Each row has a name. Each question is about the rows just above it.

+4.79	-8.25	+5.00	+5.99	+0.48	-0.90	-3.44 : kela
+0.48	+2.01	-8.68	+5.87	+5.67	-5.75	+4.06 : dur
+5.88	+6.91	-0.56	+4.85	-3.62	-1.75	-7.70 : gem
-4.76	+1.71	+2.02	-7.98	-0.55	-8.62	+5.12 : forug
-5.56	-6.36	+3.93	+6.29	+0.47	+0.22	+5.88 : zadi
Shared by zadi and gem: | +5.88
Which value is in both kela and dur? | +0.48
Shared by gem and zadi: | +5.88

+4.16	-7.85	+9.91	-1.17	+2.88	+3.32	+3.80	+0.13	-7.56  zadi
-1.63	-0.29	+0.60	+0.23	-2.18	+3.79	-1.15	+1.66	+6.03  vokud
+0.40	-1.92	-5.73	-0.83	+0.83	+0.84	-1.05	+0.98	-0.54  Kubu
+1.68	+2.72	+1.57	+3.58	+4.66	-1.05	+0.12	-4.86	+0.80  kela
-1.63	-0.29	+0.60	+0.23	+2.96	+3.79	-1.15	+1.66	-1.02  Ziso
+4.13	+0.13	+2.98	-3.41	+4.79	-1.94	+2.35	-1.12	+0.79  forug
+2.01	-1.64	-5.73	-0.83	+0.83	-1.63	-1.05	+0.98	-0.54  Fipo
-1.63	-0.29	+0.60	+0.23	-2.18	+3.79	-1.15	+1.66	-1.02  lupo
Which value is in both lupo and Fipo? | -1.63
Shared by forug and zadi: | +0.13
Shared by zadi and forug: | +0.13

+2.98	-0.06	-0.90	+0.61	-4.44	+1.50	-0.96	-4.97	+0.01	-3.56	-5.76	+4.92	+3.63	+1.00	-1.64	+1.70	+0.89	-2.66	+2.92	+1.94	-1.16	+0.52	+2.32	-2.78	-0.62	-2.66	-1.74	-1.92	-3.89	+1.74	+6.38	-5.13	+2.46  zadi
-0.84	+0.43	+2.31	-2.84	+2.78	+1.07	-3.06	+4.13	-2.19	+1.62	+1.28	-5.19	-4.83	+1.38	-1.64	+1.70	-1.92	-1.02	-1.03	-4.40	+1.28	+2.37	+1.95	+2.90	+5.43	+5.75	-1.74	-5.70	+1.97	-1.32	-2.33	+2.38	-4.36  gem
-0.84	+3.34	+1.91	-3.99	-2.18	-0.22	-6.40	-2.44	+1.77	+2.49	-4.68	+0.37	+0.81	+2.14	-3.16	+0.33	+2.30	-0.47	-0.50	-6.43	+1.52	+3.60	+5.29	+5.74	+3.83	+1.02	-0.64	-1.28	+2.42	-1.32	-1.61	+0.30	-0.63  mesek
+3.68	-1.52	-0.50	+0.61	+0.52	+1.95	+1.13	-1.43	-3.94	-4.86	-3.05	+1.39	+1.28	+0.62	-0.63	+1.43	+0.54	-5.40	+2.13	+2.71	-2.37	-1.65	+0.09	-5.61	-3.63	-2.13	-1.19	-1.92	-4.79	+2.44	+7.84	-2.21	+3.31  lupo
-0.84	+0.43	+2.31	-2.84	+2.78	+1.07	-3.06	+4.13	-2.19	+1.62	+1.28	-5.19	-4.83	+1.38	-1.64	+1.70	-1.92	-1.02	-1.03	-4.40	+1.28	+2.37	+1.95	+2.90	+5.43	+5.75	-1.74	-1.92	-4.34	+2.21	+7.11	-4.71	+2.88  dur
-0.50	-2.24	-0.70	+1.47	+0.97	+1.29	+2.38	+4.13	-1.31	-0.54	+4.53	-3.67	-5.30	-0.89	+0.64	+2.81	-5.44	+2.27	+0.81	+3.22	+1.03	+0.82	-2.51	-1.07	+3.83	+6.27	-2.57	-6.97	-0.28	-0.38	-1.61	-0.96	-3.08  Kubu
-0.50	-2.24	-0.70	+1.47	+0.97	+1.29	+2.38	+4.13	-1.31	-0.54	+4.53	-3.67	-5.30	-0.89	+0.64	+2.81	-5.44	+2.27	+0.81	+3.22	+1.03	+0.82	-2.51	-1.07	+3.83	+6.27	-2.57	-6.97	-0.28	-0.38	-1.61	-0.96	-3.08 is in which row? | Kubu
Which value is in both zadi and Kubu? | -0.96

